Below are the code and all the weights of a small trained network. Each question names an input and a target symbol and asks about switching units off, where a switched-off unit gives its printed mean instead of its output.

import numpy as np


def w(rows, s, z=0):
    codes = np.array(rows[::2]) - 128.0
    scale = np.full(codes.shape[1], s)
    scale[-1] = z or s
    return codes * scale


def norm(h):
    return h / np.sqrt((h * h).mean(-1, keepdims=True) + 1e-5)


def f(y):
    return np.maximum(y, 0)


def softmax(a):
    e = np.exp(a - a.max(-1, keepdims=True))
    return e / e.sum(-1, keepdims=True)


def log_softmax(a):
    a = a - a.max(-1, keepdims=True)
    return a - np.log(np.exp(a).sum(-1, keepdims=True))


def net(x, mask):
    ids = ['βγζηθλξσω'.index(c) for c in x.split()]
    T = len(ids)
    res = E[ids] + P[:T]
    u = 0
    for l in range(2):
        q, k, v = (norm(res) @ M[l].T for M in (Q, K, V))
        z = softmax(np.where(np.tri(T) > 0, q @ k.T / 2**0.5, -1e9)) @ v
        res = res + np.where(mask[u], z, O[l][:, -1]) @ O[l][:, :-1]
        u += 1
        y = f(norm(res) @ A[l][:, :-1].T + A[l][:, -1])
        res = res + np.where(mask[u : u + 4], y, B[l][:, -1]) @ B[l][:, :-1]
        u += 4
    return log_softmax(norm(res)[-1] @ U[:, :-1].T + U[:, -1])


Q, K, V, O, A, B = {}, {}, {}, {}, {}, {}
E = w([
[221,129,113,199,237,212],'β',
[160,98,106,125,82,202],'γ',
[78,134,156,118,185,114],'ζ',
[194,109,111,74,99,94],'η',
[183,101,100,107,108,119],'θ',
[153,96,95,100,103,123],'λ',
[115,121,97,108,66,254],'ξ',
[142,70,79,111,119,135],'σ',
[124,170,76,146,117,116],'ω',
],0.01)
P = w([
[123,70,140,113,201,252],'0',
[104,20,90,129,159,161],'1',
[93,58,97,109,156,99],'2',
[92,96,157,60,177,124],'3',
[41,117,149,34,173,119],'4',
[48,123,141,116,131,107],'5',
[27,109,137,100,146,104],'6',
[42,124,160,99,147,110],'7',
],0.0032)
Q[0] = w([
[144,253,148,196,122,60],'0.h0',
[157,71,112,99,106,194],'0.h0',
],0.0044)
K[0] = w([
[142,228,40,65,207,166],'0.h0',
[144,99,248,65,68,5],'0.h0',
],0.003)
V[0] = w([
[126,83,119,229,37,62],'0.h0',
[100,255,79,238,106,95],'0.h0',
],0.003)
O[0] = w([
[65,238,165,22,59,94,37],'0.h0',
[2,233,93,23,222,134,7],'0.h0',
],0.0051,0.0019)
A[0] = w([
[107,101,77,86,121,24,173],'0.n0',
[126,129,134,123,122,246,239],'0.n1',
[199,132,2,134,98,154,164],'0.n2',
[176,49,182,191,90,116,252],'0.n3',
],0.0055,0.0017)
B[0] = w([
[158,143,110,132,146,238,188],'0.n0',
[144,113,116,111,173,23,203],'0.n1',
[254,13,197,95,112,61,253],'0.n2',
[32,196,58,123,123,150,244],'0.n3',
],0.0059,0.0057)
Q[1] = w([
[57,131,130,63,115,210],'1.h0',
[255,93,127,160,94,74],'1.h0',
],0.0064)
K[1] = w([
[30,172,127,87,149,254],'1.h0',
[183,134,200,145,100,53],'1.h0',
],0.005)
V[1] = w([
[97,4,78,181,48,90],'1.h0',
[91,75,214,72,142,141],'1.h0',
],0.0035)
O[1] = w([
[68,228,109,29,216,190,255],'1.h0',
[96,177,77,119,4,45,107],'1.h0',
],0.0036,0.0027)
A[1] = w([
[30,163,106,160,150,160,254],'1.n0',
[142,86,70,46,102,132,183],'1.n1',
[1,119,122,183,200,57,154],'1.n2',
[125,146,203,184,102,122,21],'1.n3',
],0.0063,0.00097)
B[1] = w([
[210,153,153,220,63,140,154],'1.n0',
[41,148,160,112,82,61,254],'1.n1',
[131,74,217,148,2,229,165],'1.n2',
[105,84,188,125,96,126,128],'1.n3',
],0.0062,0.007)
U = w([
[170,28,131,72,91,66,173],'β',
[57,221,42,54,129,67,160],'γ',
[126,254,46,165,54,121,177],'ζ',
[140,139,178,210,46,240,174],'η',
[116,181,143,128,163,142,24],'θ',
[194,115,73,174,241,180,215],'λ',
[124,157,145,149,151,130,9],'ξ',
[139,164,138,128,141,149,3],'σ',
[108,165,151,149,168,132,36],'ω',
],0.009,0.0044)

Each question gives the input, a string of symbols that net reads in full, and the target symbol t.
The units are the heads (2 rows each of Q, K, V and O) and the neurons (one row each of A and B). Each row of codes is followed by its name. A weight is (code - 128) times the scale printed after its matrix; where a second scale follows, it is the last column's (O, A, B and U).
mask holds one flag per unit, layer by layer, with each layer's heads first. A switched-off unit (its flag False) gives its mean, the last column of its rows in O or B, instead of its output. The means were averaged over made-up inputs and are rounded, as every weight is.
A unit's drop is (log p(t) with every unit on - log p(t) with that unit switched off) / (log p(t) with every unit on - log p(t) with every unit switched off).
The circuit of an input: a set's keep is (log p(t) with only the set's units on - log p(t) with every unit switched off) / (log p(t) with every unit on - log p(t) with every unit switched off). Starting from all 10 units, units are removed one at a time, each time the one whose removal leaves the highest keep (on an exact tie, the one counted first), for as long as the keep stays at least 0.8.
circuit, biggest first: the units of the circuit, biggest drop first
most important unit: the unit with the biggest drop
top k neurons: the k neurons with the biggest drops, biggest first
k most important neurons of layer l: the k neurons of layer l with the biggest drops, biggest first
drop of u: that unit's drop, to one decimal
input λ λ ω θ β σ σ, target γ: 2 most important neurons of layer 1	1.n1, 1.n2
input ω ω ω ω, target η: top 2 neurons	0.n2, 1.n2
input β ω ω ξ ω, target ζ: circuit, biggest first	0.h0, 0.n2, 1.n0
input ω β β ω ξ ω ξ, target γ: most important unit	1.n1
input β λ β ζ β σ γ ω, target β: 2 most important neurons of layer 0	0.n3, 0.n2
input ω ζ ω β ω, target ζ: circuit, biggest first	0.h0, 1.n0, 0.n1
input ζ λ ζ γ σ λ, target γ: circuit, biggest first	0.n3, 1.h0, 1.n2
input ζ η ω λ ξ, target β: top 2 neurons	0.n1, 0.n3
input ω σ ξ θ ξ ω θ, target γ: 2 most important neurons of layer 0	0.n3, 0.n1
input ξ ξ ζ γ γ ξ ω, target β: top 2 neurons	0.n2, 0.n3
input ζ θ σ σ ω β ζ θ, target γ: top 4 neurons	0.n3, 1.n1, 1.n2, 1.n0
input λ λ η ζ ω η, target γ: top 4 neurons	0.n3, 1.n1, 1.n2, 1.n0
input β ξ θ γ ζ λ β γ, target γ: 3 most important neurons of layer 1	1.n1, 1.n2, 1.n0
input ξ ω λ ξ, target γ: most important neuron of layer 0	0.n1
input λ ξ ξ η ω ξ η, target γ: 2 most important neurons of layer 1	1.n1, 1.n2
input σ ω ω β ζ ζ, target η: drop of 0.n2	0.2
input λ β ζ γ ξ ξ ω γ, target γ: drop of 0.n1	0.1
input λ β λ ω ω ξ, target β: drop of 0.n1	0.3
